[148 138 123 122  89 129 132]  <10>
[134 124 197 139 132 147 121]  <45>
[186 144 183 121 102 139 120]  <8>
[203 121 144 183  76 135 122]  <41>
next: [144 183 121]  [102 139 120]
chg <41>: [203 121 144 183  77 135 122]  4, [76]
shift +1: [121]  [122]

[139 129 142 129 128 128 130] = <83>
[189 127 117 126 131 126 132] = <45>
[121 128 133 126 128 129 129] = <85>
[129 129 128 129 128 127 128] = <172>
[126 128 129 127 130 128 129] = <53>
[126 125 128 126 129 130 130] = <10>
[127 129 123 126 129 126 129] = <94>
[131 130 122 127 128 128 127] = <8>
[126 128 125 126 128 129 128] = <24>
[129 128 125 128 129 128 128] = <41>
[130 129 128 126 128 127 124] = <178>
[128 126 130 129 127 128 128] = <34>
which: [129 128 125 128 129 128 128]  <41>
next: [125 126]  [128 129 128]
next: [126 128 125]  [126 128 129]
which: [130 129 128 126]  <178>
which: [189 127 117 126 131 126 132]  <45>
next: [126 125 128]  [126 129 130]

[112 137 130 141 124] : <24>
[ 50 130 144 138 123] : <85>
[ 48 131 144 142 121] : <172>
chg <85>: [ 50 129 144 138 123]  1, [130]
shift +1: [144]  [145]

[110 132  90  79 118]  <41>
[110 132 110  79 110]  <45>
[ 94 104 126 197  85]  <10>
shift -1: [ 94 104 126 197]  [ 93 103 125 196]
which: [110 132  90  79 118]  <41>
chg <41>: [110 131  90  79 118]  1, [132]
shift -1: [79]  [78]
chg <10>: [ 94 104 126 198  85]  3, [197]
dup <45>:   [110]

[ 86 132  73 124 152]  <172>
[ 86 132 184 186  70]  <45>
[173 132 184 186  70]  <83>
which: [173 132 184 186  70]  <83>
shift +1: [132]  [133]

[ 88  85 128 128 128 135 147 131 133 156 128 125 125 128 128 118 116 132
  85 165 117 120  94 201 146 128 115 128 170 108  77 201 132  84 128 112
 144 137  86 155 128 128 124 150 128 112] : <53>
[ 88  85 128 128  86 135 147 131 133 156 128 125 125 128 128 118 116 165
 165 165 117 120  94 201 165 128 115 128 170 108  77 201 132  84 128 112
 128 137  86 155 128 128 124 150 128 112] : <94>
[115 131 128 128 128 135 147 131 133 156 128 125 125 128 128 118 116 132
  85 165 117 120  94 201 146 128 115 128 170 108  77 201 132  84 128 112
 144 137  86 155 128 128 124 150 135 105] : <178>
which: [ 88  85 128 128  86 135 147 131 133 156 128 125 125 128 128 118 116 165
 165 165 117 120  94 201 165 128 115 128 170 108  77 201 132  84 128 112
 128 137  86 155 128 128 124 150 128 112]  <94>
which: [201 165 128 115 128]  <94>
chg <94>: [ 88  85 128 127  86 135 147 131 133 156 128 125 125 128 128 118 116 165
 165 165 117 120  94 201 165 128 115 128 170 108  77 201 132  84 128 112
 128 137  86 155 128 128 124 150 128 112]  3, [128]
which: [115 131 128 128 128 135 147 131 133 156 128 125 125 128 128 118 116 132
  85 165 117 120  94 201 146 128 115 128 170 108  77 201 132  84 128 112
 144 137  86 155 128 128 124 150 135 105]  <178>
chg <94>: [ 88  86 128 128  86 135 147 131 133 156 128 125 125 128 128 118 116 165
 165 165 117 120  94 201 165 128 115 128 170 108  77 201 132  84 128 112
 128 137  86 155 128 128 124 150 128 112]  1, [85]

[129 128 147 141 131 138 119 105 116]  <41>
[117 129 128 101 128 145 130  79 129]  <85>
[138  99 155 120 167 127 105  64 151]  <178>
[150 120 146  97 163 144 104  60 162]  <53>
shift +1: [101 128]  [102 129]
which: [150 120 146  97 163 144 104  60 162]  <53>

[119 150 128 128 125]  <10>
[172 172 132 172 172]  <41>
[130 135 122 122 141]  <24>
[130 135 122 122 115]  <94>
[116 157 116 122 123]  <178>
[122 172 115 105 119]  <83>
[119 135 122 131 139]  <45>
[157  69 135 139 133]  <34>
[122 135 130 128 133]  <8>
which: [116 157 116 122 123]  <178>
shift -1: [128]  [127]
which: [122 172]  <83>
dup <41>:   [172]
shift -1: [ 69 135]  [ 68 134]
which: [172 172 132 172 172]  <41>
shift +1: [135 130]  [136 131]

